In the rows, 128 means zero.
Each row of numbers stands for one node and depends on some of the facts below. Use the named rows to name the rest.

Named rows:
Q241: [136 107 144 116  97 188 104 131  99 140 103 119 206 120 128 117 149 105
  60 139  92 156 137 115 122 128 148 145 125 118  92 116 135 198 187 121]
Q952: [100 140 109 101  80 150 150 157 119 138 150  70 119  82  87 152 121 162
 172 140 159 112 139  91 155 131 116 172 147 109 145 118 148 131  71 134]
Q47: [133 163 165 130 110 146 157 161 168 183 116 123 100 156  92 114 104 132
 122 110 138  96 152 153 101 130 121 147 117 123 134 182 116  81  74 166]
Q892: [100 115 115 105  85 155 124 138  84 113 156  88 136 120 124 166 156 140
 173 162 105 114  98 127 134 160 103 172 158 130  95  79 145 147 139  93]
Q887: [ 82 137 141 118  92 128 111 168 162 155  93  90 113 136  91 106 119 159
 106 115 133 102 114 149 146  89 133 155  95 112 143 146 127 100  80 150]
Q268: [109 134  98 134 125 130 129 149 165 139 156  64 134 140  85 152 154 152
 130 124 169 101 150  96 143 128 149 124 139 117 147 163 156 146  84 131]
Q108: [126 139 174 120 138 129 110 145 130 127  72  99 162 179 133  63  97 146
  61 120  90 128  99 165 112  84 173 134  67  97 110 100 109 158 142 129]
Q88: [ 99 150 150 125 101  99 126 169 165 164 110 103  90 174  84 126 137 155
 111 110 142  82 120 159 121 108 148 155 115 131 152 156 131 104  53 141]
Q91: [108 126 122 126  53 189 133 154 111 161 123 116 128  72 110 154 147 138
 131 136 144 128 133 125 148 138  98 189 144 118 128 152 167 123  87 155]
Q318: [132  96 121 121  76 141  92 126 106 160 131 133 165 173 108 185 202 103
  93 137 104 122 111 139 114 161 136 166 187 179 120 112 139 159 143  96]
Q645: [152 150 204 133 154 178 167 151 140 146 108 142 133 163 170 111  70 145
 134  88  79  84 111 165  74 135 126 156  93 111  77 148  71  57 117 132]
Q741: [109 145 167 121 116 144 148 161 105 116  85  83 108 127 100  62  88 166
 106 140 156 154 139 158 125 100 150 137  55  38 131 166 148 147  89 196]
Q571: [ 92 144  94 124 105 143 127 152 161 149 152  70 134  92  76 135 133 135
 134 135 160  93 132 105 151 116 129 146 135 133 147 128 147 139  97 130]
Q155: [100 150 107 105  97 140 148 157 160 141 147  65 132  93  79 141 116 155
 134 127 161 105 139  85 155 122 122 135 139 127 142 125 137 150  91 121]
Q437: [119 137 169 130  80 116 153 175  86 132  90 115  72 138  82  96 119 176
 138 141 145 152 105 160 126 124 124 160  76  59 142 181 149  86  54 193]
Q983: [118 149 190 139 134 163 135 155 150 153  64 107 126 141 104  40  68 147
  56 106 139 144 147 162 113  76 159 127  39  58 130 184 119 131 101 198]
Q329: [112 135 138 107  98 174 149 134  97 119 151  95 146 110 132 151 113 136
 182 149 111 112 113 116 115 157 113 175 133 130  90  92 132 136 147  99]

Some facts about the nodes:
λ: points at; μ: is of sort; σ: belongs to class
Q102: λ Q998,Q110,Q642; μ branadrin; σ stevem
Q105: μ febrek; σ taskatam
Q108: λ Q663,Q398,Q413; μ febrek; σ stevem
Q11: μ branadrin; σ vivom
Q110: μ branadrin; σ taskatam
Q117: μ branadrin; σ vivom
Q118: μ branadrin; σ taskatam
Q12: μ febrek; σ vivom
Q133: λ Q892,Q484,Q798,Q992; μ febrek; σ vivom
Q136: μ febrek; σ lufi
Q155: μ branadrin; σ ridonam
Q156: μ branadrin; σ vivom
Q169: μ febrek; σ taskatam
Q173: μ branadrin; σ vivom
Q176: λ Q857,Q311; μ febrek; σ staflos
Q179: μ febrek; σ ridonam
Q185: μ branadrin; σ vivom
Q190: λ Q888,Q4,Q683,Q318,Q729; μ branadrin; σ vivom
Q200: λ Q877,Q951,Q329,Q118,Q570; μ branadrin; σ taskatam
Q204: λ Q776,Q871,Q173,Q490,Q958,Q341; μ febrek; σ taskatam
Q209: λ Q949,Q179,Q231,Q661; μ febrek; σ vivom
Q217: μ febrek; σ stevem
Q219: λ Q12,Q747; μ febrek; σ lufi
Q221: μ branadrin; σ ridonam
Q230: λ Q61; μ febrek; σ stevem
Q231: μ febrek; σ vivom
Q236: μ febrek; σ ridonam
Q241: μ febrek; σ stevem
Q243: μ febrek; σ stevem
Q257: λ Q316,Q871; μ febrek; σ vivom
Q264: μ branadrin; σ staflos
Q268: μ branadrin; σ taskatam
Q269: λ Q156,Q524; μ branadrin; σ staflos
Q277: λ Q608,Q243,Q890,Q465,Q413,Q473; μ febrek; σ stevem
Q279: λ Q905; μ febrek; σ vivom
Q28: λ Q385,Q717; μ febrek; σ vivom
Q283: λ Q39,Q621; μ branadrin; σ stevem
Q295: λ Q696,Q608,Q776,Q937; μ febrek; σ taskatam
Q296: μ branadrin; σ vivom
Q298: λ Q351,Q484,Q185,Q557; μ febrek; σ stevem
Q306: μ branadrin; σ lufi
Q309: λ Q683,Q156,Q843,Q318; μ febrek; σ vivom
Q311: μ febrek; σ staflos
Q315: μ branadrin; σ vivom
Q316: μ febrek; σ vivom
Q317: λ Q169,Q732,Q371,Q992,Q524; μ branadrin; σ vivom
Q318: μ febrek; σ staflos
Q328: μ febrek; σ lufi
Q329: μ febrek; σ vivom
Q333: λ Q864,Q670,Q156,Q523,Q843,Q241; μ febrek; σ stevem
Q341: μ febrek; σ vivom
Q351: μ febrek; σ taskatam
Q367: λ Q642,Q570; μ febrek; σ lufi
Q371: μ febrek; σ vivom
Q378: λ Q951; μ febrek; σ staflos
Q385: μ branadrin; σ taskatam
Q388: μ febrek; σ taskatam
Q39: μ febrek; σ ridonam
Q397: μ febrek; σ ridonam
Q398: μ febrek; σ taskatam
Q4: μ febrek; σ vivom
Q408: λ Q976; μ febrek; σ ridonam
Q411: λ Q465,Q843,Q318; μ branadrin; σ taskatam
Q413: μ febrek; σ vivom
Q414: λ Q306,Q489; μ branadrin; σ stevem
Q424: μ branadrin; σ lufi
Q430: λ Q351,Q871,Q949; μ branadrin; σ taskatam
Q437: λ Q545,Q489,Q495,Q987; μ branadrin; σ ridonam
Q438: λ Q776,Q818,Q628,Q11; μ febrek; σ taskatam
Q439: λ Q818,Q567; μ branadrin; σ vivom
Q440: λ Q11; μ branadrin; σ taskatam
Q443: μ febrek; σ staflos
Q445: λ Q877,Q696,Q316,Q952,Q892,Q593; μ febrek; σ stevem
Q452: μ febrek; σ lufi
Q454: λ Q306,Q732; μ febrek; σ ridonam
Q463: μ branadrin; σ ridonam
Q465: μ febrek; σ vivom
Q47: λ Q12,Q105; μ branadrin; σ staflos
Q473: μ branadrin; σ ridonam
Q482: μ branadrin; σ taskatam
Q484: μ branadrin; σ vivom
Q489: μ branadrin; σ vivom
Q490: μ febrek; σ staflos
Q495: μ febrek; σ vivom
Q500: λ Q296,Q621; μ branadrin; σ taskatam
Q523: μ febrek; σ ridonam
Q524: μ branadrin; σ vivom
Q536: λ Q800,Q922,Q677; μ branadrin; σ stevem
Q545: μ febrek; σ vivom
Q551: λ Q670; μ febrek; σ vivom
Q557: μ febrek; σ staflos
Q56: λ Q82,Q663,Q677; μ branadrin; σ vivom
Q565: λ Q800,Q268,Q958; μ febrek; σ taskatam
Q567: μ branadrin; σ staflos
Q570: μ febrek; σ staflos
Q571: μ branadrin; σ vivom
Q593: μ febrek; σ staflos
Q595: λ Q922,Q746,Q473,Q557; μ febrek; σ ridonam
Q600: λ Q612,Q110,Q732,Q91; μ febrek; σ vivom
Q608: μ febrek; σ stevem
Q61: μ febrek; σ vivom
Q612: μ branadrin; σ taskatam
Q615: λ Q156,Q452; μ febrek; σ staflos
Q621: μ branadrin; σ taskatam
Q628: μ febrek; σ vivom
Q641: λ Q231; μ branadrin; σ vivom
Q642: μ febrek; σ staflos
Q645: λ Q221,Q998,Q675,Q747,Q452,Q726,Q11; μ febrek; σ taskatam
Q646: λ Q169,Q463,Q217; μ febrek; σ taskatam
Q654: λ Q608,Q463,Q557; μ febrek; σ stevem
Q661: μ febrek; σ lufi
Q663: μ branadrin; σ staflos
Q664: μ febrek; σ taskatam
Q670: μ branadrin; σ stevem
Q675: μ febrek; σ stevem
Q677: μ branadrin; σ taskatam
Q683: μ branadrin; σ vivom
Q684: λ Q328,Q663; μ febrek; σ lufi
Q696: μ febrek; σ staflos
Q703: λ Q888,Q117,Q351,Q664; μ febrek; σ vivom
Q710: λ Q169,Q976,Q318; μ febrek; σ taskatam
Q713: λ Q341; μ febrek; σ staflos
Q717: μ branadrin; σ stevem
Q722: λ Q857,Q328,Q849,Q664,Q958; μ febrek; σ lufi
Q724: λ Q949,Q987; μ febrek; σ stevem
Q726: μ febrek; σ lufi
Q729: μ branadrin; σ staflos
Q732: μ febrek; σ ridonam
Q74: λ Q482,Q296,Q949; μ branadrin; σ ridonam
Q741: λ Q264,Q179,Q911; μ branadrin; σ stevem
Q746: μ febrek; σ stevem
Q747: μ branadrin; σ taskatam
Q753: λ Q315,Q385,Q524,Q905,Q729,Q557; μ febrek; σ vivom
Q756: λ Q663,Q905; μ branadrin; σ vivom
Q757: λ Q155,Q776,Q388; μ febrek; σ stevem
Q768: λ Q917,Q523,Q241; μ febrek; σ ridonam
Q776: μ febrek; σ lufi
Q798: μ febrek; σ taskatam
Q800: μ branadrin; σ vivom
Q818: μ branadrin; σ stevem
Q82: μ febrek; σ staflos
Q820: λ Q311,Q388,Q385; μ branadrin; σ taskatam
Q833: μ febrek; σ vivom
Q835: λ Q221,Q61,Q942; μ febrek; σ staflos
Q843: μ branadrin; σ vivom
Q849: μ branadrin; σ taskatam
Q857: μ branadrin; σ lufi
Q864: μ febrek; σ vivom
Q871: μ branadrin; σ ridonam
Q873: λ Q61,Q976,Q992; μ branadrin; σ vivom
Q877: μ febrek; σ staflos
Q88: λ Q443,Q922; μ branadrin; σ staflos
Q880: λ Q833,Q413; μ branadrin; σ vivom
Q887: λ Q243,Q424; μ branadrin; σ vivom
Q888: μ febrek; σ staflos
Q890: μ febrek; σ vivom
Q892: μ febrek; σ vivom
Q905: μ branadrin; σ lufi
Q909: λ Q315,Q776,Q571; μ febrek; σ stevem
Q91: μ branadrin; σ vivom
Q911: μ branadrin; σ staflos
Q917: μ branadrin; σ staflos
Q922: μ febrek; σ stevem
Q937: μ branadrin; σ stevem
Q942: μ febrek; σ ridonam
Q946: λ Q236,Q949,Q39,Q661,Q567; μ febrek; σ stevem
Q949: μ branadrin; σ vivom
Q951: μ branadrin; σ vivom
Q952: μ branadrin; σ ridonam
Q958: μ febrek; σ taskatam
Q959: λ Q169,Q371; μ branadrin; σ taskatam
Q976: μ febrek; σ taskatam
Q977: λ Q82,Q4,Q397; μ febrek; σ staflos
Q983: λ Q136,Q296,Q663,Q864,Q747,Q231,Q397; μ branadrin; σ stevem
Q984: λ Q398,Q670,Q397; μ branadrin; σ ridonam
Q987: μ febrek; σ taskatam
Q992: μ febrek; σ taskatam
Q998: μ branadrin; σ taskatam

Which node is each row?
No name comes twice in this set of rows, the named rows included.
[114  92  99 139  88 164 121 171  96 148 147 115 123  95 111 168 192 147
 150 172 149 152 113 101 157 180  98 175 159 128 155 188 170  75  90 181] | Q306
[106 125 109  95 141 130 144 120 130 112 165  72 140 146  99 137 133 118
 163 173 131 101 118 109 127 149 126 119 136 136  92 100 136 167 156  77] | Q341
[ 96 125  86 128 106 133 107 159 157 146 159  76 143 112 101 172 170 144
 108 111 158 104 145  98 153 141 139 139 170 135 156 153 155 148  87 121] | Q385
[104 133 116 106 117 144 144 122  94 106 163  74 144 120 113 146 135 141
 175 173 133 114 110 118 132 159 114 150 144 128  94  92 147 158 150  84] | Q316
[117 148 168 117 190  89 154 155 136  97 132  81  98 197 126 103  91 181
 164 120 113  62  91 151  97 132 160 131  84  92 106 121  79 105  90  89] | Q204
[ 77 135  92 114 109 131 122 143 170 146 154  63 144 112  64 124 147 131
 107 151 168 112 136 105 155 119 128 122 139 135 143 147 150 168 109 121] | Q800
[152 122 153 125 140 171 140 134 121 136 150 120 169 156 138 153 144 124
 127 135 103 120 141 119  97 172 126 136 153 129  85 146 112 124 144 115] | Q105
[148  95 152 155 151 152 116 130 134 154 144 136 180 183 111 127 164 102
  98 175 101 153 126  98 113 193 116 116 129 159 105 179 105  92 167 119] | Q136
[136 129 124 132  78 155 116 143 161 200 125 136 126 141  84 151 168 112
  92 125 151 124 163 137 121 138 132 148 150 163 152 175 142 128  92 152] | Q917
[100  97 121 119  59 167  96 143  66 140 116 118 157 120 139 171 172 131
 126 149  91 135  90 147 128 144 119 190 157 140 105  97 141 149 151 111] | Q371
[122 134 172 137  99 132 125 161 167 179  89 121 131 165  88  69 106 138
  57 105 127 132 127 143 128 100 142 133  92 111 136 177 111 108  84 165] | Q984

The same nodes again, as new rows of numbers:
Known rows:
Q176: [120 145 163 127 127 127  75 154 125 170 100 163  90  69 126 141 149 155
 166 130  65 104 140  96 102 165 133  95 151 141 208  88  90  93 131 163
 142 135 156 120 166]
Q949: [104 148 187 119 101 111 118 158  75 164 142 135 115 111 148 114 195 168
 159 119 121 133 156  96  83 190 149  69 120  53 169 115 170 138 130 166
  80 128 129 108 176]
Q646: [118 124 170 135 120 137  80 139 118 155 102 141 102  66 140 146 149 155
 160 130  84 117 128 113 115 162 139  98 157 140 197  65  97  80 128 151
 160 139 137 115 155]
Q179: [120 145 167 134  99 132  96 152 125 170  96 124  82 100 130 131 190 158
 175 120  83 100 131 144  81 185 155 103 150 101 189 102 153 112 138 170
 112 129 142  98 174]
Q47: [114 142 158 104 124 101  86 167  85 176 113 173 135  74 134 124 151 152
 168 122 107 135 155  75 109 171 123  70 144 140 181 105  95 112 145 144
 132 141 157 130 165]
Q454: [117 130 159 131 122 142  92 154 112 158  98 150  88  93 122 133 147 162
 147 131  69 130 138 125 106 167 148 104 159 140 197  79 106  85 132 153
 141 128 138 110 159]
Q724: [103 134 163 128 108 143 108 160 100 171 131 148  73 114 120 137 163 167
 139 136  53 129 159  97  96 159 164  95 139 103 204  89 102  82 118 170
 111  96 130 110 165]
Q440: [116 131 171 104 134 103  70 160  86 162 105 169 121  75 134 124 142 156
 161 107 107 138 157  80 115 166 124  67 144 145 163 111 107 106 142 138
 129 161 140 121 157]
Q169: [135 134 167 149  86 138  80 127 132 158  93 106 122  69 154 146 190 150
 184 122 115  94 101 144  99 186 151 102 158 120 191  73 143  94 139 152
 154 141 142 116 164]
Q388: [133 144 175 137 109 123  62 142 140 166  81 130  81  72 136 138 179 154
 184 107  89  81 123 131  89 181 142  94 148 120 181 111 148 107 137 168
 120 159 145 105 171]
Q465: [120 157 157 145 110 131  95 158 136 165  92 115  78  92 133 136 178 158
 177 114  90 101 133 150  93 191 156 107 154 116 184 108 166 112 139 166
 123 146 151 105 150]
Q524: [121 152 150 125 107 107 100 168  98 168  99 128 130  95 141 116 176 156
 177 105 136 134 144 132 103 200 145  81 152 123 160 125 171 128 153 143
 118 158 150 118 149]
Q756: [106 116 152 117 135  96 147 185  92 194  97 148 105  81 119 117 134 162
 147 120 133 168 160 115  98 163 108  75 170 167 169  97 102 130 123 161
 120 161 157 120 160]
Q328: [130 147 160 156  92 130 104 158 142 192  95 124  84  96 133 122 183 155
 185 120  94  95 133 137  78 179 143 110 156 135 195 111 148 115 120 186
 117 148 164 128 167]
Q39: [120 146 168 135  97 132  94 151 125 168  97 126  82 101 130 131 188 159
 174 119  83 100 131 143  81 187 156 104 148 102 188 103 154 112 137 169
 111 132 142  99 174]
Q230: [126 124 143 141 102 149 101 151 112 171 103 143  95 101 119 134 154 164
 137 132  78 134 132 119 105 168 162 100 163 148 205  78 100  70 124 152
 140 110 138 127 158]
Q570: [132 157 163 135 100 122  73 148 139 177  89 136  96  73 137 138 189 150
 191 121  86  79 122 124  83 188 143  98 147 117 199 106 137 113 140 171
 125 139 162 116 178]

Name these rows:
No name comes twice in this set of rows, the named rows included.
[112 157 152 121 107 103 101 173  97 170 104 125 125  98 142 120 179 154
 183 104 130 131 150 130 104 198 148  83 147 116 157 130 172 129 156 143
 117 155 151 115 142] | Q683
[108 121 141 131 115 122 136 178 123 205  93 139  64  95 103 138 148 160
 155 131  78 134 150 129  90 154 138 103 174 165 199  89  83  96 118 177
 125 124 157 115 163] | Q108
[127 159 162 135  98 121  75 150 139 177  94 130  97  74 138 141 192 148
 197 121  84  77 124 126  85 187 144  99 146 112 198 104 137 113 145 169
 127 135 165 112 174] | Q888
[116 154 160 143 111 125 106 160 136 169  95 112  76  93 134 138 179 159
 179 116  91 102 138 151  90 187 154 105 152 112 185 108 163 116 136 170
 120 146 151 101 154] | Q864
[110 126 157 147 119 125 133 171 128 200 105 143  74  87 119 129 142 158
 163 134  81 126 153 117  91 149 121 109 168 165 205  84  90 105 104 188
 134 143 166 131 160] | Q684
[108 131 159 104 123 115  99 172  72 167 112 166 125 100 127 115 150 161
 149 119 105 155 159  96 107 172 137  76 147 130 171 104 114 109 142 139
 120 136 138 115 161] | Q437
[111 139 160 115 135 112  98 170  79 160 113 163 116  95 129 115 140 166
 141 115 110 158 164  93 113 176 135  73 144 134 169 112 127 110 134 143
 120 148 138 122 149] | Q439
[ 84 162 145 128 138 134 100 176 119 153 118 127  85  88 136 155 139 149
 180 128  58 128 168 134 133 166 159 116 156 135 188  93 122  86 150 140
 163 132 154  98 105] | Q309
[129 138 150 135  94  97 118 175 110 208  94 138 124  94 133 102 179 154
 185 104 141 127 145 122  80 187 122  84 162 155 170 131 146 139 130 171
 106 165 170 142 171] | Q905
[113 134 175 127 133 127  73 150 122 160 100 149  80  70 130 147 143 155
 166 121  68 109 145 106 111 155 136  94 149 138 189  87  99  88 130 158
 142 148 141 107 154] | Q645

Now the same nodes, written a new way:
Known rows:
Q820: [123 145 154 132 159 111 132 151 174 107 126 105  81]
Q317: [ 93 145 144 139 144 101 129 157 184 162 127  61 114]
Q118: [151 108 110 106 150 118 139 139 163 138 101 103 118]
Q946: [115 143 190 112  77 127 128 150  90 166 172 214 105]
Q768: [ 81 139 137 135 121 122 124 147  89 133 150 196 141]
Q959: [102 139 134 131 160 100 134 151 170 138 113  67 117]
Q753: [103 168 138 150 148 126 120 145  99 149 148 176 104]
Q12: [134 119 103 112 125 138 126  96  81 142 136 163 171]
Q628: [148 125 105 112 139 141 129 125  97 150 134 174 133]
Q306: [121 101 141 130  78 127 131 137 185 125 102  51 147]
Q11: [152 102 106 106 121 123 133 112 179 128 120  71 153]
Q500: [112 119 172  99 134 105 143 140 150 102 147 104 106]
Q371: [140 127  75 136 147 136 120 109  96 157 117 140 169]
Q269: [ 82 125 157 143 156 108 142 143 164 110 117  35 119]
Q703: [121 157 145 137 140 131 125 141 102 143 153 190  90]
Q465: [146 139  89 154 144 143 116  96  99 123 134 131 156]
Q646: [110 158 126 141 158 119 131 147  82 151 128 188 123]

Rows to name:
No name comes twice in this set of rows, the named rows included.
[152 112 113 106 121 140 128  96  79 123 149 184 164] | Q231
[136 119  97 109 143 130 138 114  72 134 128 199 151] | Q105
[ 80 131 149 123 148 119 140 158  76 157 122 183 124] | Q835
[116 118  94 123 115 136 126 134  92 144 121 180 172] | Q942
[ 98 141 208 128  81 103 132 145 171 121 172  75 111] | Q983
[102 128 172 137 155 115 137 140 175  95 122  57  73] | Q88
[100 141 148 140 156 102 137 128 171 108 131  57 111] | Q411
[124 113 148 154  90 129 120 125 191 101 113  44 128] | Q424
[160 122 125 140  94 162 113 127 113 124 108 139 117] | Q776
[120 155 141 128 160 130 129 149  85 122 144 207  86] | Q565
[147 116 135 142  94 121 122  83 184 101 134  26 163] | Q670
[121 125 166 104 130 110 139 157 177 137 147 100 102] | Q439
[125 116  70 130 115 138 124 129  85 152 105 178 180] | Q732

